Below is a small trained network, with its code and all its weights. Each question gives an input and a class and asks what happens when units are switched off, that is, made to give their printed mean instead of their output.

import numpy as np


def w(rows, s, z=0):
    codes = np.array(rows[::2]) - 128.0
    scale = np.full(codes.shape[1], s)
    scale[-1] = z or s
    return codes * scale


def norm(h):
    return h / np.sqrt((h * h).mean(-1, keepdims=True) + 1e-5)


def f(y):
    return y / 2 * (1 + np.tanh(0.7978845608 * (y + 0.044715 * y**3)))


def log_softmax(a):
    a = a - a.max(-1, keepdims=True)
    return a - np.log(np.exp(a).sum(-1, keepdims=True))


def net(x, mask):
    res = np.array(x, float).reshape(1, 5) / 4 @ E
    u = 0
    for l in range(4):
        y = f(norm(res) @ A[l][:, :-1].T + A[l][:, -1])
        res = res + np.where(mask[u : u + 9], y, B[l][:, -1]) @ B[l][:, :-1]
        u += 9
    return log_softmax(norm(res)[-1] @ U[:, :-1].T + U[:, -1])


A, B = {}, {}
E = w([
[176,85,236,182,80],'x0',
[128,130,126,130,130],'x1',
[248,227,115,131,103],'x2',
[95,253,208,68,167],'x3',
[130,128,129,130,130],'x4',
],0.0053)
A[0] = w([
[96,126,137,137,72,30],'0.n1',
[2,141,55,104,140,115],'0.n2',
[64,133,175,140,183,142],'0.n3',
[136,92,73,149,90,252],'0.n4',
[62,37,78,181,65,66],'0.n5',
[122,127,119,127,103,3],'0.n6',
[98,93,194,159,114,26],'0.n7',
[124,116,180,176,78,143],'0.n8',
[118,100,182,83,194,124],'0.n9',
],0.009,0.0023)
B[0] = w([
[180,142,177,115,120,116],'0.n1',
[77,182,199,182,202,254],'0.n2',
[65,135,107,157,56,196],'0.n3',
[251,87,2,95,186,206],'0.n4',
[139,131,148,53,242,247],'0.n5',
[166,176,129,52,93,105],'0.n6',
[94,82,190,75,33,169],'0.n7',
[238,60,202,104,70,182],'0.n8',
[79,157,132,158,91,169],'0.n9',
],0.0058,0.0048)
A[1] = w([
[49,59,175,150,114,185],'1.n1',
[167,31,143,142,134,31],'1.n2',
[144,175,86,36,118,192],'1.n3',
[157,57,163,154,99,140],'1.n4',
[113,66,142,129,178,86],'1.n5',
[168,82,162,47,131,4],'1.n6',
[134,138,246,138,115,113],'1.n7',
[163,174,63,128,45,97],'1.n8',
[112,119,157,117,217,55],'1.n9',
],0.011,0.0028)
B[1] = w([
[47,171,135,97,96,252],'1.n1',
[133,254,165,62,175,207],'1.n2',
[112,112,128,225,101,203],'1.n3',
[140,237,109,88,48,212],'1.n4',
[126,138,168,65,218,182],'1.n5',
[113,165,149,124,144,171],'1.n6',
[108,38,126,134,86,250],'1.n7',
[50,81,125,84,141,165],'1.n8',
[173,54,89,152,162,195],'1.n9',
],0.0083,0.0046)
A[2] = w([
[130,107,168,12,220,85],'2.n1',
[131,115,159,98,178,77],'2.n2',
[199,229,77,181,127,34],'2.n3',
[168,233,112,178,231,132],'2.n4',
[111,237,232,63,30,10],'2.n5',
[201,98,227,172,183,58],'2.n6',
[146,203,39,63,254,247],'2.n7',
[174,176,217,154,91,100],'2.n8',
[126,24,26,98,181,2],'2.n9',
],0.0059,0.0012)
B[2] = w([
[42,117,149,99,113,183],'2.n1',
[123,71,160,123,91,135],'2.n2',
[112,119,109,115,51,159],'2.n3',
[107,143,147,109,2,199],'2.n4',
[144,28,52,153,185,243],'2.n5',
[73,37,82,109,169,127],'2.n6',
[109,36,157,151,77,253],'2.n7',
[85,55,135,134,73,162],'2.n8',
[116,23,96,182,157,168],'2.n9',
],0.0055,0.0048)
A[3] = w([
[242,176,134,102,90,8],'3.n1',
[40,147,226,4,151,205],'3.n2',
[242,41,71,91,200,4],'3.n3',
[235,143,129,129,101,23],'3.n4',
[242,66,187,124,2,98],'3.n5',
[167,190,148,223,74,196],'3.n6',
[40,109,209,110,169,168],'3.n7',
[217,82,2,199,107,45],'3.n8',
[175,209,218,174,56,126],'3.n9',
],0.0073,0.0025)
B[3] = w([
[90,195,87,126,158,143],'3.n1',
[254,145,160,151,98,254],'3.n2',
[50,170,158,153,83,172],'3.n3',
[102,194,63,135,169,135],'3.n4',
[115,115,126,158,243,208],'3.n5',
[93,97,110,21,152,172],'3.n6',
[165,145,110,164,150,213],'3.n7',
[221,154,123,131,79,183],'3.n8',
[63,118,58,134,125,171],'3.n9',
],0.0091,0.0063)
U = w([
[134,12,131,162,235,251],'0',
[250,176,210,42,151,141],'1',
[228,77,23,166,41,76],'2',
[180,227,27,77,211,76],'3',
[87,226,189,201,175,144],'4',
[116,77,219,133,1,59],'5',
[32,141,45,79,61,85],'6',
],0.016,0.0028)

Each question gives the input, the list of numbers given to net, and the class t.
The units are the neurons (one row each of A and B). Each row of codes is followed by its name. A weight is (code - 128) times the scale printed after its matrix; where a second scale follows, it is the last column's (A, B and U).
mask holds one flag per neuron, layer by layer. A switched-off neuron (its flag False) gives its mean, the last column of its row in B, instead of its output. The means were averaged over made-up inputs and are rounded, as every weight is.
A unit's drop is (log p(t) with every unit on - log p(t) with that unit switched off) / (log p(t) with every unit on - log p(t) with every unit switched off).
most important unit: the unit with the biggest drop
k most important neurons: the k neurons with the biggest drops, biggest first
k most important neurons of layer l: the k neurons of layer l with the biggest drops, biggest first
drop when u is switched off: that unit's drop, to one decimal
input [1,-5,7,7,2], class 0: most important unit	0.n4
input [-5,-1,3,1,8], class 6: 4 most important neurons	[0.n5 1.n7 0.n4 2.n5]
input [4,-1,4,1,-2], class 0: 3 most important neurons	[3.n5 0.n4 1.n7]
input [1,-2,7,5,8], class 0: 3 most important neurons	[0.n4 3.n5 1.n4]
input [0,2,2,3,0], class 6: 3 most important neurons	[0.n2 0.n5 0.n8]
input [-2,-3,8,-1,4], class 2: 2 most important neurons	[0.n2 1.n8]
input [2,-4,0,5,4], class 5: 3 most important neurons	[0.n4 0.n3 0.n5]
input [-8,3,1,0,2], class 2: 4 most important neurons	[1.n9 1.n2 1.n1 0.n5]
input [8,-1,7,2,4], class 0: 2 most important neurons	[3.n5 1.n7]
input [4,-4,6,2,-6], class 0: 2 most important neurons	[3.n5 0.n4]
input [1,8,-8,-6,-4], class 1: 2 most important neurons	[1.n2 3.n2]
input [6,-8,0,-5,-1], class 1: 2 most important neurons	[1.n2 0.n5]
input [0,6,5,1,-8], class 6: 3 most important neurons	[1.n3 1.n9 2.n5]
input [0,-3,5,2,-2], class 6: 2 most important neurons of layer 0	[0.n8 0.n2]
input [1,4,5,-8,-8], class 3: 3 most important neurons of layer 1	[1.n2 1.n7 1.n9]
input [2,5,0,-2,-8], class 1: most important unit	0.n5
input [-5,2,6,0,-8], class 2: 4 most important neurons of layer 1	[1.n2 1.n1 1.n4 1.n8]
input [-6,2,-1,6,7], class 4: 2 most important neurons	[0.n2 0.n4]
input [3,-6,-1,0,2], class 1: 2 most important neurons	[0.n8 1.n2]
input [-8,-2,-8,1,2], class 4: most important unit	0.n2
input [2,5,-8,-4,-7], class 1: drop when 3.n2 is switched off	0.1
input [6,1,-5,-7,8], class 1: drop when 0.n1 is switched off	0.0
input [5,8,2,4,-8], class 0: drop when 3.n5 is switched off	0.6
input [-3,-8,-8,2,5], class 4: drop when 1.n1 is switched off	0.2
